Below is a small trained network, with its code and all its weights. Each question gives an input and a class and asks what happens when units are switched off, that is, made to give their printed mean instead of their output.

import numpy as np


def w(rows, s, z=0):
    codes = np.array(rows[::2]) - 128.0
    scale = np.full(codes.shape[1], s)
    scale[-1] = z or s
    return codes * scale


def f(y):
    return y / 2 * (1 + np.tanh(0.7978845608 * (y + 0.044715 * y**3)))


def log_softmax(a):
    a = a - a.max(-1, keepdims=True)
    return a - np.log(np.exp(a).sum(-1, keepdims=True))


def net(x, mask):
    res = np.array(x, float).reshape(1, 7) / 4 @ E
    y = f(res @ A[0][:, :-1].T + A[0][:, -1])
    res = res + np.where(mask, y, B[0][:, -1]) @ B[0][:, :-1]
    return log_softmax(res[-1] @ U[:, :-1].T + U[:, -1])


A, B = {}, {}
E = w([
[194,175,83,125,139,194,78,82,98,105,143,79],'x0',
[107,106,148,166,149,123,126,193,168,87,146,97],'x1',
[136,135,144,57,16,117,45,103,66,254,32,228],'x2',
[151,184,147,128,112,163,106,111,111,107,125,126],'x3',
[82,128,169,152,176,123,167,182,141,104,139,109],'x4',
[199,197,46,130,164,215,105,34,98,94,162,63],'x5',
[190,222,83,82,79,177,25,28,83,166,113,153],'x6',
],0.0043)
A[0] = w([
[95,108,143,185,218,143,206,165,165,37,204,76,211],'n1',
[47,62,169,154,106,78,127,188,121,132,96,166,185],'n2',
[98,94,145,187,215,137,189,179,190,56,202,96,203],'n3',
[69,61,191,122,75,42,140,187,126,188,92,195,211],'n4',
[97,91,145,189,254,122,195,174,182,25,182,61,227],'n5',
[102,97,132,119,56,71,115,160,129,209,78,208,201],'n6',
[240,219,72,96,103,217,72,12,74,154,142,135,250],'n7',
[41,122,184,140,87,53,150,202,153,148,102,147,190],'n8',
[217,217,73,92,101,204,60,27,53,119,119,131,204],'n9',
],0.0047,0.0024)
B[0] = w([
[159,157,70,222,198,102,167,175,183,50,50,49,234],'n1',
[143,92,123,97,108,36,198,142,142,155,125,149,175],'n2',
[215,138,37,181,223,70,189,200,209,75,45,83,225],'n3',
[131,62,172,66,101,55,164,168,104,246,175,212,200],'n4',
[194,163,3,218,232,94,181,194,209,76,43,79,252],'n5',
[125,99,201,74,59,117,115,113,62,192,190,197,191],'n6',
[37,229,177,180,52,241,35,27,65,61,187,58,254],'n7',
[181,66,148,99,140,26,179,184,154,162,122,200,179],'n8',
[26,210,161,171,83,193,57,28,68,51,182,61,237],'n9',
],0.0054,0.0062)
U = w([
[212,123,48,188,206,92,180,184,210,90,50,97,22],'0',
[135,51,176,15,83,64,147,156,111,197,143,214,91],'1',
[68,183,145,140,79,254,57,44,79,97,172,92,254],'2',
],0.0072,0.00058)

Each question gives the input, the list of numbers given to net, and the class t.
The units are the neurons (one row each of A and B). Each row of codes is followed by its name. A weight is (code - 128) times the scale printed after its matrix; where a second scale follows, it is the last column's (A, B and U).
mask holds one flag per neuron, in row order. A switched-off neuron (its flag False) gives its mean, the last column of its row in B, instead of its output. The means were averaged over made-up inputs and are rounded, as every weight is.
A unit's drop is (log p(t) with every unit on - log p(t) with that unit switched off) / (log p(t) with every unit on - log p(t) with every unit switched off).
The circuit of an input: a set's keep is (log p(t) with only the set's units on - log p(t) with every unit switched off) / (log p(t) with every unit on - log p(t) with every unit switched off). Starting from all 9 units, units are removed one at a time, each time the one whose removal leaves the highest keep (on an exact tie, the one counted first), for as long as the keep stays at least 0.8.
units of the circuit, in order: the units of the circuit, biggest drop first
unit that matters most: the unit with the biggest drop
k most important neurons: the k neurons with the biggest drops, biggest first
drop of u: that unit's drop, to one decimal
input [-7,4,-5,-2,-8,1,6], class 2: unit that matters most	n5
input [2,-2,-1,-6,8,-8,2], class 1: units of the circuit, in order	n4, n6
input [4,3,1,6,-5,1,-5], class 2: units of the circuit, in order	n5, n3
input [7,-8,-1,4,-3,1,-8], class 2: units of the circuit, in order	n3, n5
input [6,0,0,4,-1,-7,0], class 1: units of the circuit, in order	n7, n5, n1
input [6,-1,-1,-3,-7,8,-8], class 2: 4 most important neurons	n7, n9, n8, n2
input [7,3,8,1,-1,-7,2], class 1: 2 most important neurons	n4, n6
input [8,1,3,0,5,-3,-2], class 1: 3 most important neurons	n5, n7, n1
input [-3,3,-2,-4,-4,0,4], class 2: 3 most important neurons	n5, n3, n1
input [-1,-6,2,3,-3,3,-6], class 2: drop of n3	0.2
